Each row has a hidden trait or not; one of two labels after the row says which. A new part has a new trait and new labels.
In the rows, 128 means zero.
[ 88 152 133 132 118 108  77 111 118 148 129 131 138 126  75 130 127 114
 145 134 122 133 136 134 130  98 189 148 123 167  89 135 128 129 121 138
 164 144  94] -> F
[160 150  92 130 146 121  44 103  96 123 162 191  16 143 230 121 184 180
  75 153 164 132 134  94  52  84 188  32 130 139  96 151 136 135 132 131
  96 189 167] -> S
[ 92 171 116 127 123 116 102 106 112 129 137 150 172 118  63 129 129 129
 144 178 111 132 123 147 146  80 164 145 126 182 110 146 131 127 115 124
 132 134 169] -> F
[100 167 104 126 124 119 108  96 107 127 138 173 143 106  84 135 132 144
 137 190 109 132 120 139 117  60 180 127 135 181 103 146 134 127 131 119
 139 131 180] -> F
[148 164 114 132 138 118  39 131 105 128 157 151  99 168 185 110 183 133
  94 164 163 131 142 120 117 127 133  61 109 138 109 128 135 138  78 136
  94 194 192] -> S
[147 147 100 136 141 127  54 121  50 121 160 147 100 132 181 111 199 136
  89 156 165 130 155 117 102 137 144  88  93 135 116 160 140 153 128 130
  91 193 163] -> F
[147 150 100 136 139 127  62 127  56 123 162 146 117 136 177 110 196 134
  90 138 163 130 154 123 111 138 138  85  92 134 116 154 138 155 106 129
  88 196 162] -> F
[ 90 174 117 127 121 118 103 109 109 129 134 151 184 118  67 128 127 125
 145 182 112 132 123 150 157  85 142 142 125 179 111 141 131 128 108 122
 140 135 159] -> F
[ 93 174 118 128 120 118 102 113 112 128 136 148 182 123  62 127 130 117
 148 177 112 133 123 154 156  90 151 148 120 180 113 135 132 125  97 123
 139 137 171] -> F
[ 89 151 130 131 119 107  72 104 121 147 134 131 119 126  81 129 128 118
 143 105 121 133 132 127 117  92 201 146 136 163  84 133 129 130 132 139
 166 143  91] -> F
[142 153 108 136 137 126  56 137  54 122 169 132 142 143 159 106 194 118
  98 141 165 130 153 131 136 158 124  92  83 134 124 153 140 158  98 135
  92 199 158] -> F
[ 95 169 115 127 122 116 107 105 115 128 136 151 162 117  71 129 129 130
 145 187 112 133 123 147 144  77 149 145 128 178 112 134 131 129 118 124
 139 134 174] -> F
[141 173 125 132 134 116  45 152 110 130 155 124 158 186 157 100 186 103
 105 126 161 131 152 133 166 159  86  79  87 138 125 107 135 141  34 141
  89 196 181] -> S
[147 167 116 131 137 115  46 139 107 128 156 142 117 176 173 105 185 125
  99 140 161 131 146 121 129 134 116  61 103 140 115 122 136 140  64 137
  91 192 170] -> S
[144 155 102 135 140 126  54 129  49 123 161 143 121 136 174 108 195 130
  95 149 163 130 155 125 114 142 139  91  87 133 124 155 140 155 109 134
  88 197 161] -> F
[143 154 107 135 139 125  59 139  60 123 162 136 141 142 160 107 197 120
  99 137 164 130 156 133 130 157 118  98  82 132 124 145 139 155  96 136
  90 189 170] -> F

Next part:
[119 125 127  97 109 154 104 132 117 193 137 183 135 159 125 136 163 125
 174 180 117 143 164  89  44 148  72 138 130  98 194 125 168 141  49 166
 116  75  94 182 145  92 155 135 145 118 119 170  98 134 152 116 105 138
 135  97 125 128 155 149] -> <4>
[120 131 130  95 110 152 109 136 123 199 138 190 143 156 127 130 166 123
 181 165 130 140 171  87  51 145  68 137 131 102 189 128 160 130  55 175
 121  84  82 177 142  73 152 136 144 130 120 175 102 135 160 138  96 134
 132  93 129 131 156 141] -> <4>
[138 169 147 117 139 122 143 145 147 154 137 152 164 118 136  99 144 112
 158  84 194 132 126 116 150 121 107 124 129 141 113 140 104  77 143 168
 149 164  65  95 120  97 120 121 131 164 132 152 129 135 175 144 104 111
 116 111 141 143 135  96] -> <3>
[112 144 115 148 136 138 131 123 125  91 121  38 123 118 126 118 109 134
 120  90 118 125 103 187 151 117 158 125 132 148 143 132 106 156 186  79
 116 174 174 141 121 192 111 134 117 124 107 111 157 123  69 207 148 138
 131 121 127 125 104 101] -> <3>
[101 147 113 146 133 149 127 123 120 102 121  21 121 126 125 120 114 136
 130  91 105 126 103 200 136 120 155 127 134 142 172 134 111 168 185  78
 108 173 188 167 125 209 114 140 115 116  98 122 158 125  51 230 149 139
 133 106 126 123 105 100] -> <3>
[115 150 120 149 139 134 138 127 129  92 122  37 126 114 128 115 108 132
 123  82 119 123  99 184 159 114 158 124 132 150 138 134 100 146 191  94
 121 181 168 131 119 195 109 132 115 130 107 115 158 126  76 211 144 129
 128 119 130 126  98  95] -> <3>
[ 97 145 108 144 128 156 122 121 117 101 122   2 117 131 124 121 114 137
 140 102  96 129 108 197 115 122 147 129 135 141 188 133 117 185 164  78
 101 163 191 181 128 206 118 142 117 110  93 127 157 125  51 241 150 142
 137 101 123 120 107 106] -> <3>
[134 125 139  92 114 136 117 137 128 194 138 212 146 146 130 129 164 119
 170 166 143 139 161  73  78 143  70 134 128 106 157 127 155 103  63 182
 132  78  69 143 139  65 151 128 144 134 135 167  97 136 179  81  98 127
 128 109 131 134 158 146] -> <4>
[122 103 126 102 105 148 103 127 115 178 134 201 119 159 123 147 159 129
 155 195 102 140 164  88  47 150  83 138 129  95 178 122 173 145  43 155
 114  62 109 179 145  92 157 136 143 110 125 154  96 132 147  88 110 142
 137 110 122 124 155 162] -> <4>
[116 111 111 144 126 136 122 115 116  95 120  77 100 130 123 141 111 140
 104 137  86 124 116 163 129 127 159 128 129 128 138 123 132 168 140  85
 113 126 179 151 130 177 124 135 121 105 116 106 141 123  75 153 153 140
 136 138 120 118 118 136] -> <3>
[118 185 141 104 129 151 130 149 139 189 141 130 171 137 134  99 158 111
 200  89 176 141 138 124  99 127  76 131 134 130 183 142 117  98 130 172
 133 156  69 152 129 109 128 132 136 157 108 183 126 139 161 194  96 121
 123  76 139 142 144  93] -> <3>
[132 174 145 110 133 131 138 147 143 172 138 136 166 131 135 100 149 111
 174  87 182 135 134 115 129 123  94 127 130 135 138 140 112  87 132 167
 143 148  64 117 124  88 124 125 134 164 124 166 123 136 172 153 102 116
 119  98 140 143 141  90] -> <3>
[149 120 146 100 120 117 125 137 137 182 138 246 146 139 131 132 161 117
 148 169 161 133 160  56 106 140  84 131 124 107 107 125 150  81  76 191
 145  83  56 104 134  43 146 119 144 142 154 150  93 133 205  43  97 118
 122 133 131 134 159 153] -> <4>
